Each row is followed by its class.
[ 31 -15  22 -11   8  15 -30 -26  -9   2  31 -13 -19 -30  15 -12  31   9
 -16  49 -27  -7 -38   1   8  60  -6  -4 -36  22 -35   4] -> q_944
[  7 -20  15   6 -24   3 -19  -5 -15  -8  13  -8 -13  -7  10   5  13  22
 -11  27 -13  -3 -48  23  26  58   1   1 -38  37 -14  -6] -> q_867
[-21 -28 -28  10   0  -4  72 -66 -24 -20  41  22 -47 -36  19   8  -8  -5
 -70 -14  25 -98  11 -43 -21 -47  -6 -27   3 -69  34 -71] -> q_552
[  9 -22  22   0  -1  -3 -28 -31 -27   6  24  -6   0 -17   1  -1  23 -10
 -25  32 -18  11 -43   3  13  62 -25  -8 -40  37 -19  -2] -> q_282
[ 14   2  15   4 -14   5  -4  -8 -12  -2  10  -4 -22 -19  13 -11  22  36
  -2  38 -16   3 -56  19  25  58  20   0 -33  36 -23   5] -> q_867
[-35  -1  30  -6 -47  43  35 -15 -20  21  -2  44  92  29 -34  35 -39 -53
   8 -10 -52 -49 -13 -28   6 -57 -55 -11  -6  11  29   1] -> q_626
[ 14 -20  29   5 -22  32 -52 -11   0  -8  19   1 -16 -14  -1  13  23   5
   0  43 -27  -3 -39  13  18  60  -8  -5 -41  44 -26  -8] -> q_215
[-27 -74 -37 -61  -5 -20  61 -39 -45  -2  51 -11 -31 -22   2  13  -9  -4
 -70 -53  17 -42 -14 -21  -6  -8 -10 -47  20 -69  61 -12] -> q_282
[-10  30   1   0  -4 -40 -29   3  24   3 -51 -30   3  26 -15 -20 -26  -4
   9  18  50  27  84   7  13 -42 -31  12 -46   0  13  41] -> q_463
[ 39  31   4  35  19 -25 -69 -13 -26  29 -32 -17  31  10  12 -50  12 -30
  -1   1   4  -1   5  57  -4  12 -44  -2  19  21 -61 -59] -> q_944
[ 26 -17  19   7  -9  15 -64 -17   2  -7  41  -1 -11 -51  28  -4  27   7
  -2  23  -3  26 -41  -9  15  79 -34   2 -32  49 -41  -8] -> q_335
[  4 -28  12  18 -14 -11 -39  16 -33  51  31  16  34 -20   3 -40 -24  -8
 -24  33  19 -55  14 -10  25   2   8  41 -48   4  35  23] -> q_282
[ -8  22  27  20 -21  -4   2   1 -15   9   5  27  72  63 -36  42 -17 -22
  -5 -26  -2 -79 -20 -28 -14 -31 -24   5  42 -26  22 -60] -> q_877
[ 10   2 -19 -16  13  28  45 -16  -9 -17  44  -6  24  28   4   8   9   5
 -32 -11  16  -4  -9 -69 -16 -45  -3 -15  16 -37  12  -5] -> q_944
[ 24   9  51  36 -25 -20 -54  39 -32   2   0  56  24  33  32 -56 -50  24
  10   9 -26 -43  21  46   5  25  19  29 -17  29   4 -11] -> q_867
[  3 -17 -26 -33  -1  48  55 -20 -12 -13  51  25  22  43   9   7  -9  12
 -49 -17  19 -21  -4 -65  -2 -67  23  -8  19 -60  27  -3] -> q_944
[  37   13   73  -16  -49   44 -103  -23  -33   16    5   13   43  -33
  -15    6  -19  -34  -29  -17  -49  -61  -22   -4   56   49   -9   36
  -12   34  -30   -8] -> q_867
[   7   25  -18   -5   -9    8 -114   27  -35    6   -3   26   84   27
  -45    4  -37  -69   73   -7  -18    4   22   26   -2  -76  -86  -21
  -14   92   15  -13] -> q_805
[-28  -5 -34  -2 -16  26  63  -7 -20  -5  14  19  26  42   2  13  -2  33
 -37  -8  39  -3 -33 -42   3 -66  18   9  11 -13  23  -2] -> q_867
[-36  25   6  11 -12 -14 -41   2  17   7 -35 -29  14  51 -38  -7 -57   9
 -11  40  46 -14  72 -16  -6 -68   4  15 -30 -35  28  14] -> q_552
[ 23  19   2 -22 -57   8  11  49 -22  17  18  43  45  75 -21 -21  -6 -19
  53 -23 -46 -39 -27  23  10 -16  12 -29  57 -29  36 -38] -> q_215
[-17  -2 -39 -18  -6  54  71   0  -8 -17  23  30  21  31 -11  29   1   5
  -5  -9  32 -11 -11 -50  -5 -53  15 -13   8 -45  33  -3] -> q_805
[-39 -37  12 -22 -22  12  82 -74   7 -25   7  62 -33  49  16  34  48 -19
 -51 -49   4 -58   8  -1 -27 -31 -15   3  55 -76  29 -78] -> q_335
[-24  12 -27   9 -31  11  13  33 -20   2 -20  36  70  50  17  17 -30 -21
 -10  -2   2  20 -27 -21 -11 -14 -16  30  21  65   6  18] -> q_867
[ 34  20  30 -25 -21 -37  -9   1  10  -9  -2  57  39  10  -6 -29 -20 -43
  34 -24 -31  11  82  18 -19 -15 -69  25   2  37  -5  62] -> q_626
[-10 -18 -27   0  10  26  47  -2   7 -10  29  12  41  13  15  23   1  -6
 -30 -34  30   4   3 -38  -4 -61  -2   2  12 -37  38  -7] -> q_877
[  2  61   8 -12 -15 -15 -13 -26 -19  -6 -41  20  38  41  29   9  -8 -68
 -10 -26 -36 -22  90  31 -10 -15  19  11 -24  -8  17  29] -> q_463
[-19 -11 -48 -11  10 -36  46 -30  25 -25  18 -27 -32   9   7  18  -6  -7
   6   3  46   0  45 -13 -49 -17 -23 -71   7 -11  32  13] -> q_215
[ 16 -19  -1   4 -19  15 -57  -1 -19  19   3  65  75  -4  -1  -7 -53 -60
 -23 -55  12  -9  14 -27  -3 -32 -85  10  40  42 -41 -39] -> q_619
[-24  12  -1   1  -6  -4 -42   2  29  15 -39 -36  16  20 -17   0 -25   8
 -14  23  63   3  70 -18  27 -64  -6  27 -53 -18  21  35] -> q_463
[-20 -53  -5 -30 -16 -59  63 -18 -11   7  11  72 -45 -11 -20 -31  11  31
  -8  18  40 -23 -26 -43 -27 -44 -83   2  36 -12   4 -26] -> q_619
[-13  16 -33 -31  -8  14  71 -17  -7 -25  15  19  12  31  -9  36   8  12
  -8 -20  20   2  15 -57  -5 -80   9 -17  25 -53  36  -1] -> q_626
[ 16 -12   3   1 -24   6   7 -13  -1  -5   5   6  -5 -28   9  16  16   6
   5  38 -16  16 -35   1  34  44 -19  -7 -36  18 -20   0] -> q_626
[-10  10  -6   4  -3 -29 -47   0  11   9 -27 -39  14  12 -26 -15 -31 -10
   2   1  61  10  73  -1  15 -49 -54   5 -53  11   8  29] -> q_463
[-13  -4 -35  -9  -9  27  45   5   0   1  42  18  34  41   0 -13 -11  11
 -17   1  21   0  -4 -43 -20 -70   4 -14  14 -44  16  -1] -> q_552
[-17   2  17   0  -4 -11 -55  -1  29  13 -30 -32  18  25 -14  -8 -12  -8
  -5  23  51   2  91   2  16 -51 -22  23 -64 -14  19  39] -> q_463
[ 18  15   9  50  17  23 -83  35 -56   8  32   5  47 -56  15  19  25 -19
 -16 -19 -40 -46  -8 -20   4 -19   4  50 -43  51   8 -50] -> q_619
[ -6 -40 -49 -19 -18 -42  34 -34 -30  -5   5  27   5   2  56 -16   1 -42
 -34 -22  41  -4  18   0 -19  -5 -69 -51  18 -30   3 -30] -> q_463
[-10   0 -29 -22 -14  30  91 -24  -8 -11  20  32  21  20  -3  10  11   5
 -13  -8  41   8  10 -64   0 -71 -10 -14  19 -57  20  10] -> q_626
[-13  13  13   2 -10 -30 -37  -1  13   5 -36 -23  -1   4 -46   6 -38 -14
   7  20  48   8  70 -22   7 -23 -37  18 -43  14  12  26] -> q_619
[ 21 -17  20   5   3  11 -47 -16  -7  -3  23  -8  -2 -47  14   8   3   4
  -5  31 -14   9 -42  13  17  75 -11 -14 -44  33 -27   6] -> q_877
[ 17 -36  38  44   1  63 -25  50  36  13  12 -26  42  50 -10 -19 -28 -21
   1 -23   4 -23  47  39  35  -8  -3  31 -43 -13  17 -32] -> q_944
[ 15 -23  -2  -2  -3  13 -28   3   1   2  14  -3  -9 -37  33  -6  20   1
  -2  24 -14  24 -32  18  20  56 -23  -9 -51  49 -35  12] -> q_463
[-18  23   7  12 -17 -15  -1  -5   3   3 -47 -22  18  24 -33  -9 -45  13
   0  12  56   9  76 -14  32 -75 -18  12 -37 -43  35  14] -> q_626
[  5 -13  -2 -17  -4  11 -28   6  -8   7  10  -1 -11 -26  23  -9  25   8
  10  37 -17  24 -39  14  13  42 -13 -15 -39  40 -26  18] -> q_463
[  -1   -7   41   41   27   75  -98   -3  -39  -20    5  -19   18  -36
   13   10   -1  -36   -6   -9  -19  -31   69   44   12   -1   10   13
 -100   10   25  -21] -> q_805
[-21  13  10  21  -4 -24 -48  -4  27   5 -35 -38  16  35 -10 -27 -28  10
  -3  -3  70  39  90  14  11 -51 -23  23 -36 -29  26  14] -> q_335
[-14   0 -19 -27   5  12  68 -30  -8  -9  35  21  26  36  -3  15   0 -19
 -37 -22  18  -2  15 -62 -11 -55   9 -11  17 -31  44  15] -> q_282
[-20  20  16   0   6 -41 -46 -23   3  19 -33 -62  20  25 -45  -7 -42 -12
 -23  15  58   2  76 -19  13 -42 -16   2 -35 -25  38  29] -> q_282
[-21   6 -26 -11  -6  22  48 -15   4 -19  24  12   9  19  25  11  11  13
 -29 -28  38  15  16 -54  -8 -51  21   6  16 -52  38  -1] -> q_335
[ -2   0 -34 -29  14  30  73  -6  -4   2  32   2  21  25  15 -13  -4  17
 -34 -14  20  -2   2 -53 -13 -63  29  -8  23 -61  26  19] -> q_944
[-33 -75 -84 -32 -19 -28  80 -17  17 -25  -8  16 -28  10  19   9 -42 -24
  -4 -18  67   8  25  15   6 -48 -60 -77  19 -54  59 -41] -> q_805
[ 22 -22  51  20 -10  -7  66 -23 -35  35  26  24  21 -41  13 -83 -27 -67
 -16 -29 -11 -36  59  28  -3  70 -48   8 -50  -3  10  51] -> q_282
[-19  -5   3 -24 -31 -34 -79  15 -14   0 -23  -8  68   7  19  -2 -48 -26
   5  14 -32  29   6   4  16 -44 -48 -15 -12  57  38  21] -> q_867
[-24  18  23   3  -4 -11 -36  -4  31   8 -48 -31   7  17 -56   2 -37  -5
  28  37  48 -14  85   8  10 -35 -25  12 -58 -15  30  40] -> q_805
[ 11 -28  -9  26  -6 -13  11 -18 -19 -12  19  34   2 -24  17   4  -2 -14
 -18  -4  39 -38 -39 -31  15 -13 -62 -19  26  -7  11 -93] -> q_877
[ 14  -4   9  21  -7  16 -42 -10  -1   1  28  -6  -3 -43  30  -3  26  10
   3  26  -7  20 -51  -4  16  62 -15  -2 -30  42 -28 -19] -> q_335
[ 19  -3  10   5 -10   3 -12  -7 -10  -6   8   2 -13 -38  10   7  29   9
  15  44 -18  14 -28   6  18  54 -18  -4 -37  30 -26   6] -> q_626
[-19 -54 -50 -23 -14 -37  64 -33 -25  -8  10  18 -16 -24   0  16 -29 -25
 -63 -46  31 -18 -41 -45  19 -33 -72 -18  45   2  36 -58] -> q_282
[-21  14  34  35  19 -31  15   9  -8  23  16  49  95  76  39 -52 -50  -7
  -7  -7 -40 -33  75  22 -36 -89  28 -11 -13 -39  66   7] -> q_282
[-13   6 -36 -17   4   7  78 -22 -23  -2  34  18  36  41  -4   2   2  -8
 -34 -21  25  15  -1 -59  -8 -67   6 -11  12 -27  42  14] -> q_282
[-31  33  10  32  -2  -8 -28 -16  23   0 -35 -30  16  46 -33  -8 -72  13
 -26  33  58 -12  75 -26  -6 -64  -3   8 -38 -32   8   5] -> q_552
[ 35  25 -30   4   6 -59   2  37 -26  48  24  59  71 -24  31 -91 -73 -42
  24 -16   7  -5  43 -13 -24 -19 -36   3  29  54  15  59] -> q_282
[ -5  -3 -23 -12 -14  16  70 -14 -25 -20  15  17   7   8   8   4   3  20
 -24  -8  45  11  11 -58   7 -49  -6 -10   7 -65  24  -4] -> q_626
[-45 -64 -35 -49 -21  -7  72  -3  10 -12 -10  14 -63  26 -30 -15  -6  15
 -19   1  62  15 -26 -23 -23 -35 -66 -25  68 -48  10 -42] -> q_552
[ 16 -16  16  -5  -1  -9 -25 -29 -20   4  28  -5  -7 -22   6  -2  12 -10
 -21  32 -19   7 -30   3  18  63 -11  -9 -44  37 -11  12] -> q_282
[ -6   5 -23 -27  -2  38  69  -8  12  -5  23  34  17  22  12   4  15   7
 -21 -27  17   1   9 -47   1 -65  12   7   4 -29  13  23] -> q_463
[ 14 -20  18   4 -17   4   3  -4  -8  -4   7   3 -20 -46  13   1  24  14
   5  41 -16   9 -31   5  25  63 -23   2 -40  17 -21   6] -> q_626
[-19  26   7  34 -17  -6 -34   9  28  11 -54 -38  19  56 -27  -8 -30   3
   6  27  52   4  74  15  21 -56  11  17 -38 -24  32   6] -> q_215
[ 26 -14   9  -5   6   1 -40 -15  -7   0  20 -20  -7 -29  22 -12   6   3
 -11  50 -25  14 -41   6   8  66 -17 -15 -38  42 -37   9] -> q_944
